In the rows, zero is written as 128.
192	118	124	128	125	189	124	98	99	139	164	133	120	118	150	121	171	125	97	103	189	136	116	115	191	151	199	186	167	168	94	164
K657
206	96	137	108	133	189	110	107	109	149	167	120	123	111	164	58	170	124	109	131	178	119	103	135	161	167	214	187	154	121	113	191
K631
207	104	127	125	117	163	127	97	116	143	147	130	116	120	146	123	164	131	82	126	174	126	120	111	182	160	207	181	168	147	118	142
K631
129	90	87	102	101	182	104	96	146	221	173	111	157	85	109	117	119	142	98	158	178	161	172	128	84	130	154	188	149	203	153	160
K279
151	88	74	101	93	182	136	104	158	214	150	139	145	81	105	142	137	139	102	191	175	173	154	125	109	134	185	206	171	211	157	149
K477
93	92	95	102	106	173	106	126	135	239	164	73	153	95	123	130	137	142	83	193	191	167	163	118	105	132	215	174	122	166	151	182
K504
99	98	101	108	116	197	108	106	136	229	172	89	153	82	120	130	131	126	85	178	209	179	164	101	128	104	193	164	138	182	143	155
K657
213	101	151	118	130	173	100	78	110	145	162	130	106	115	159	94	162	106	108	106	177	140	102	125	170	166	186	179	143	133	111	194
K279
175	111	119	135	122	170	140	76	102	117	145	102	125	137	151	107	181	109	92	167	206	127	110	176	190	152	165	169	87	124	141	207
K477
144	100	68	94	92	175	131	123	156	223	154	116	146	93	105	154	146	152	103	178	181	155	161	125	88	138	207	213	175	213	146	151
K504
177	104	103	111	126	176	126	87	96	152	157	121	147	129	144	92	190	112	115	125	208	119	121	150	180	159	142	211	131	161	120	210
K477
141	116	127	125	102	171	114	132	161	237	168	140	133	67	126	162	105	145	102	185	146	199	132	111	139	118	213	173	185	205	146	139
K702
165	127	137	140	106	159	112	85	112	98	152	84	145	147	166	97	169	110	82	143	194	118	116	169	187	154	165	175	92	146	130	197
K951
144	107	125	130	104	170	115	122	154	208	176	124	134	70	119	147	102	125	95	175	169	199	141	126	113	122	171	175	146	191	162	138
K279
121	96	62	99	94	181	119	110	136	233	158	121	155	98	101	149	139	171	93	157	162	148	169	114	83	141	193	200	168	221	135	163
K504
156	96	122	124	102	172	112	102	168	213	155	145	124	73	118	158	105	130	97	165	166	194	135	115	122	123	169	175	148	194	162	123
K279
95	89	93	110	119	198	108	107	133	225	178	91	157	84	126	117	133	124	79	180	206	184	166	97	120	108	199	163	142	180	139	152
K657
137	107	104	120	100	167	124	141	150	220	159	117	129	86	115	166	126	139	92	185	170	186	131	120	121	132	206	188	154	193	154	146
K504
95	77	129	110	112	179	101	112	138	233	163	84	153	95	143	136	116	124	77	176	203	161	170	106	118	123	194	154	117	160	153	172
K646
139	94	113	120	97	172	141	126	152	231	150	148	162	69	109	160	107	142	97	207	165	197	139	108	126	131	208	190	183	186	156	146
K477
206	98	155	114	128	180	98	76	112	156	160	125	110	118	158	95	163	123	114	102	187	131	108	131	168	172	183	187	137	138	110	204
K279
133	116	105	125	94	172	125	136	173	220	167	128	148	77	123	165	109	152	99	201	153	192	141	125	135	128	207	173	189	200	148	133
K702
145	117	111	117	95	189	131	118	170	225	147	135	160	73	121	146	97	138	92	186	155	210	144	119	113	128	186	171	176	192	159	129
K213
113	88	51	97	96	181	111	122	130	230	162	104	157	99	101	141	135	173	97	164	167	147	172	126	84	139	197	202	161	213	143	167
K504
181	118	90	109	120	193	104	74	107	151	148	108	133	134	143	102	171	128	102	93	188	137	133	150	171	157	133	188	132	175	124	182
K213
199	113	135	131	121	166	116	72	110	153	147	136	114	135	161	138	173	142	92	117	172	124	116	123	200	165	214	174	167	158	99	175
K702
192	95	140	119	126	179	129	101	100	161	153	135	136	114	160	96	172	128	113	144	185	136	105	129	176	179	219	201	161	130	106	214
K477
194	100	151	129	121	167	122	85	104	144	140	124	115	139	161	157	160	124	84	107	204	114	127	118	191	161	203	173	144	143	111	173
K646
202	108	133	130	119	166	123	104	118	141	146	135	116	116	152	126	160	131	90	125	171	130	109	122	191	155	191	177	150	144	124	140
K631
122	75	75	93	94	196	120	78	139	231	150	123	179	92	103	125	132	164	99	180	169	152	170	130	92	142	172	193	153	207	153	175
K477
164	134	96	132	104	180	135	85	129	103	136	85	152	145	165	111	168	124	92	153	189	132	128	183	176	159	151	149	93	120	141	171
K213
133	117	128	122	101	168	116	133	158	233	175	119	138	71	132	148	109	134	96	190	154	190	142	116	135	119	209	171	173	199	148	146
K702
121	91	88	96	88	188	92	98	153	215	163	105	179	94	115	115	122	160	98	156	165	153	165	119	91	149	174	208	174	234	140	174
K951
208	101	166	120	129	175	94	73	115	153	158	117	96	118	155	103	167	108	108	103	187	146	104	129	179	161	179	180	121	136	117	192
K279
152	92	84	103	91	188	102	103	164	190	163	113	165	93	109	126	126	144	97	170	172	171	148	137	100	142	181	217	187	233	152	148
K951
188	113	127	112	119	174	114	89	100	146	163	112	116	138	148	125	168	109	96	88	209	97	133	140	175	157	137	190	135	180	115	201
K646
128	111	106	117	104	197	123	132	152	217	177	115	144	67	112	146	113	129	98	179	180	193	146	111	122	109	191	178	172	208	147	133
K657
120	89	79	105	105	188	122	113	141	219	170	121	164	91	118	160	120	146	87	160	193	152	175	117	92	122	181	182	165	212	146	152
K646
164	115	98	134	113	161	131	95	103	116	145	83	125	159	144	122	191	124	89	154	197	112	122	172	168	149	186	174	92	120	132	188
K504
111	102	70	101	104	209	117	111	139	222	182	102	173	85	102	125	132	150	104	158	189	159	175	119	92	124	162	193	177	226	134	157
K657
180	127	132	108	123	176	90	87	106	173	171	108	112	125	151	94	179	116	115	96	181	122	117	144	197	144	149	188	127	181	110	209
K702
99	77	110	108	104	175	111	102	132	242	151	106	157	80	130	126	126	140	86	198	179	179	162	102	125	129	210	167	122	165	153	176
K477
171	109	121	138	113	165	123	64	124	102	153	88	135	153	154	99	177	109	87	144	210	120	130	177	167	156	137	162	77	117	138	177
K279
191	103	140	121	124	170	98	82	112	170	152	118	110	128	163	122	169	134	98	121	177	132	118	123	200	167	217	178	159	151	107	184
K702
177	105	121	113	124	178	107	90	102	147	161	109	119	143	148	115	173	110	102	88	211	101	133	144	173	152	128	193	125	172	117	199
K646
195	99	140	118	126	175	116	105	94	156	147	136	123	110	161	108	169	131	124	128	172	133	95	128	191	176	213	193	153	129	107	214
K477
126	91	83	107	100	187	100	88	137	215	179	112	154	89	106	110	120	151	97	145	163	161	172	131	75	135	145	186	143	213	149	168
K279
194	116	152	117	124	168	102	79	114	174	153	117	105	126	159	125	172	128	102	116	181	131	116	121	203	157	211	177	151	155	105	191
K702
160	121	110	131	111	170	122	84	121	121	155	91	146	153	159	92	186	125	99	159	190	112	127	183	188	140	175	161	100	122	124	190
K702
101	79	121	104	107	185	106	108	139	232	165	89	167	98	132	134	118	135	77	175	201	155	175	111	106	125	196	161	132	166	147	175
K646
135	105	125	136	97	167	141	140	164	203	156	135	141	85	127	191	99	135	88	187	178	175	147	113	123	125	191	170	169	187	155	128
K646
111	80	82	100	104	187	110	112	138	223	165	103	160	97	119	144	122	148	91	158	195	139	185	120	90	127	177	184	154	202	147	164
K646
147	91	83	96	89	186	100	106	166	196	161	107	165	92	114	120	129	145	101	168	175	162	155	133	96	145	185	218	184	230	149	159
K951
187	111	131	134	113	166	114	83	120	153	147	124	117	136	158	137	168	151	91	127	166	129	120	122	199	174	221	169	169	149	99	176
K702
191	95	148	118	129	180	110	100	109	152	153	123	108	128	168	121	167	116	105	109	205	119	115	127	180	155	200	182	138	136	108	196
K646
166	125	126	130	102	168	118	96	129	97	153	80	165	148	153	94	173	114	100	155	198	118	115	180	175	156	157	189	113	140	132	201
K951
123	91	76	100	104	188	113	116	139	227	177	110	167	78	105	108	122	154	88	173	164	155	172	116	83	119	178	185	166	203	156	140
K631
192	99	143	133	118	166	123	92	108	142	140	136	111	136	159	159	157	135	80	106	189	121	128	108	190	166	214	171	158	148	102	166
K646
200	94	133	118	119	175	129	57	94	155	134	149	133	128	152	127	175	139	88	125	181	124	116	117	191	178	212	183	151	149	106	194
K477
149	97	90	103	91	181	110	104	158	197	160	121	169	88	114	127	120	143	90	176	173	167	152	123	101	137	201	210	191	224	146	156
K951
---
117	143	140	129	117	136	131	148	110	109	125	122	122	129	128	133	127	125	125	124	123	121	125	133	127	130	132	179	116	132	142	132
K627
131	49	108	105	154	101	109	147	112	190	109	194	121	119	123	105	143	55	154	185	147	104	149	146	122	81	121	60	118	132	129	82
K627
119	140	114	147	108	130	181	137	165	152	95	149	150	129	134	127	124	184	125	112	112	143	127	123	206	205	156	88	79	89	114	119
K743
131	122	115	109	133	139	122	154	130	148	144	132	136	111	127	144	133	127	117	135	121	128	130	115	153	125	114	107	112	115	130	146
K696
128	124	102	115	142	141	118	112	129	127	165	157	121	138	124	123	151	116	92	151	140	106	126	137	111	152	109	137	134	113	123	142
K691
129	122	112	124	140	118	125	156	135	130	126	136	146	126	129	122	123	131	117	147	127	119	108	152	133	150	118	101	127	130	134	132
K691
114	123	127	129	112	136	149	121	115	137	127	146	119	123	129	129	120	119	120	134	114	133	129	126	149	115	130	120	114	129	120	131
K119
119	151	157	181	140	89	99	65	136	75	156	99	136	158	151	99	86	122	185	116	122	95	114	210	165	108	166	242	115	111	96	147
K86
94	131	128	126	110	161	176	123	119	118	110	131	112	148	113	125	136	120	156	125	132	114	144	136	114	114	139	109	140	111	101	109
K743
154	114	137	123	122	130	84	167	139	119	112	103	138	100	138	144	151	85	130	82	170	113	156	126	91	121	133	121	148	161	152	118
K691
181	165	60	87	178	81	166	169	156	92	180	141	190	164	174	125	81	112	119	148	115	102	102	143	124	192	132	145	141	68	173	191
K583
145	116	127	131	105	125	119	124	117	123	140	133	161	128	129	113	148	132	109	108	120	131	128	146	154	113	120	108	128	145	107	150
K715
132	121	138	141	100	130	138	119	104	104	123	111	145	116	125	114	124	117	120	130	138	116	127	155	129	131	131	107	132	135	134	109
K583
90	181	128	121	104	147	121	109	122	117	133	99	138	150	140	132	101	164	152	129	129	119	130	162	121	136	133	191	146	101	126	130
K715
114	161	126	120	154	148	165	133	151	153	108	135	118	135	145	85	106	73	132	120	130	146	137	116	116	132	138	117	120	140	174	125
K691
152	130	123	138	118	127	133	137	119	117	139	152	141	126	129	127	127	142	113	141	106	130	117	132	169	139	135	97	122	98	130	146
K583
138	147	156	158	77	124	136	109	110	106	117	127	136	117	131	113	122	123	119	103	144	122	122	126	124	138	145	132	141	148	124	123
K706
126	116	111	108	119	112	129	136	121	132	148	118	147	126	126	134	127	125	115	128	129	131	127	142	135	113	118	97	125	137	131	154
K696
119	137	150	139	79	153	108	136	106	119	136	84	109	114	131	144	101	178	128	130	120	145	110	172	138	110	132	120	145	128	131	122
K696
112	150	128	111	121	119	138	136	124	139	109	122	144	124	138	134	135	118	140	118	141	120	139	132	93	137	136	158	136	152	164	82
K715
134	125	128	143	120	153	142	93	120	111	146	114	147	137	126	92	103	114	105	128	124	141	122	144	155	118	113	119	118	123	115	150
K583
107	133	141	124	110	142	128	154	109	125	120	94	125	114	127	151	111	149	127	141	137	124	111	148	129	129	128	140	133	126	138	113
K696
100	147	125	116	109	106	118	102	114	149	120	168	142	154	132	115	130	126	130	136	132	134	126	169	130	131	147	168	99	133	145	107
K715
137	168	163	164	29	96	143	90	86	85	117	123	132	125	120	175	115	192	93	153	123	91	102	116	138	135	136	158	170	108	95	146
K706
144	124	150	132	96	160	154	136	114	132	116	83	129	101	144	126	91	123	103	147	133	116	123	128	170	115	118	97	138	102	117	147
K696
136	137	105	120	114	74	132	100	131	103	144	135	129	165	127	119	121	135	125	117	123	126	115	150	97	124	135	141	129	129	137	159
K706
118	143	137	122	106	138	122	141	109	123	114	113	150	127	132	141	130	139	132	130	130	114	131	138	132	122	125	149	137	125	125	126
K715
119	124	131	139	116	145	138	109	109	110	138	108	128	133	127	115	127	142	132	133	128	128	118	134	110	128	112	123	131	137	121	125
K706
128	130	121	139	103	120	139	151	127	111	132	125	110	128	119	132	110	163	113	113	99	145	103	144	145	120	134	101	145	125	121	156
K119
124	117	112	125	122	111	146	127	122	143	139	141	136	125	125	111	131	129	118	142	108	131	128	133	140	130	113	106	114	144	139	129
K627
144	119	150	145	91	111	129	130	112	114	121	96	122	110	145	139	113	143	108	145	147	93	115	164	161	146	153	130	143	93	121	133
K696
118	123	130	121	117	145	116	177	103	114	134	150	131	129	125	107	135	119	149	120	115	132	127	160	139	107	137	108	120	131	126	148
K627
148	132	118	134	117	126	134	123	122	109	143	147	136	140	122	111	110	129	98	140	117	131	106	149	150	134	129	118	129	102	129	151
K583
116	132	123	114	106	116	116	139	122	126	138	115	130	131	132	165	109	170	129	144	137	126	112	155	126	126	135	151	141	111	127	125
K696
130	99	113	108	105	119	129	120	103	144	133	135	129	133	135	132	113	87	118	142	128	138	140	139	119	83	114	91	120	148	139	143
K119
125	98	117	135	85	133	123	114	111	127	146	115	150	117	138	97	108	119	120	120	128	133	138	171	169	121	121	57	117	134	102	163
K119
124	122	108	134	98	115	142	149	116	108	126	131	159	140	107	148	98	161	101	147	131	121	81	167	118	156	103	124	144	144	110	108
K743
124	142	136	152	105	150	142	122	124	120	133	135	140	113	120	99	116	120	123	124	124	132	122	131	155	125	123	114	123	127	119	134
K86
141	131	131	149	98	111	125	119	110	105	141	121	138	137	124	166	145	154	122	126	96	115	123	139	153	133	120	136	110	138	118	135
K743
130	145	146	154	85	109	84	116	103	109	138	107	136	132	146	134	114	177	146	119	103	153	105	179	132	141	135	148	91	164	159	114
K706
134	134	151	161	138	134	152	135	94	100	136	105	141	127	143	126	121	113	132	158	120	108	110	132	154	131	129	151	121	123	143	140
K86
146	134	123	122	93	143	153	129	130	108	116	112	114	133	133	147	115	131	112	126	128	113	123	150	106	145	123	150	126	118	135	98
K743
142	127	119	140	99	104	115	139	112	117	143	142	156	128	131	137	136	171	117	124	122	142	105	137	130	158	127	99	123	146	137	137
K706
111	118	124	117	106	149	148	129	114	127	132	121	120	133	125	108	137	142	124	125	104	150	139	145	142	111	119	108	96	138	134	140
K627
140	99	112	121	138	129	123	144	118	137	133	116	170	135	142	98	140	109	121	127	135	120	136	149	166	132	117	75	120	116	120	170
K715
125	102	111	106	74	119	107	84	86	118	162	130	153	149	147	94	132	116	145	133	130	147	140	204	91	99	115	80	91	172	143	124
K706
103	134	133	124	110	143	129	154	102	105	108	113	130	125	112	140	120	147	139	147	131	125	113	159	107	132	128	133	125	124	147	88
K583
135	95	120	134	116	142	133	133	141	130	113	99	144	119	147	79	117	118	111	131	165	116	132	182	147	165	131	61	128	112	121	135
K691
117	121	118	114	133	131	132	150	133	122	117	135	136	126	126	119	135	111	127	132	146	111	126	153	106	135	126	114	135	136	127	115
K691
109	126	138	141	148	127	132	89	119	152	120	127	104	135	140	110	108	67	154	163	165	115	139	135	92	113	138	174	133	130	168	74
K86
132	144	133	151	113	152	139	126	119	120	154	154	134	116	127	118	137	139	122	133	115	130	122	120	159	137	129	124	124	115	119	139
K86
113	112	118	159	96	119	119	81	134	149	150	124	158	123	131	115	94	198	131	173	112	129	111	176	176	128	103	56	159	131	71	128
K691
151	104	100	114	121	126	150	113	140	150	127	120	126	138	147	63	73	90	85	167	136	136	105	189	117	130	100	54	134	130	151	133
K691
143	130	145	140	88	126	163	161	89	113	136	111	151	110	135	138	112	160	108	155	91	123	98	141	188	111	125	59	142	121	111	175
K696
136	141	138	126	115	146	98	158	132	137	108	128	125	116	142	99	103	80	138	117	130	133	132	162	127	110	131	99	120	143	155	128
K691
142	116	115	124	109	130	158	133	135	119	121	126	171	122	123	92	109	106	107	96	143	145	117	112	119	122	105	83	131	162	111	148
K706
131	108	115	129	106	135	135	129	116	123	133	132	149	142	125	124	120	120	125	128	125	132	122	161	135	127	115	97	111	142	115	126
K743
128	132	139	131	108	158	150	103	111	106	128	122	121	130	124	120	133	112	118	126	137	123	142	128	123	116	135	137	132	113	127	118
K583
132	98	131	147	110	131	148	139	111	135	126	133	139	109	130	139	123	140	106	135	128	131	117	116	164	130	125	90	139	135	105	133
K119
120	110	153	140	139	141	113	158	94	103	115	95	154	140	137	143	165	135	140	111	146	118	129	141	144	124	144	159	126	134	122	141
K715
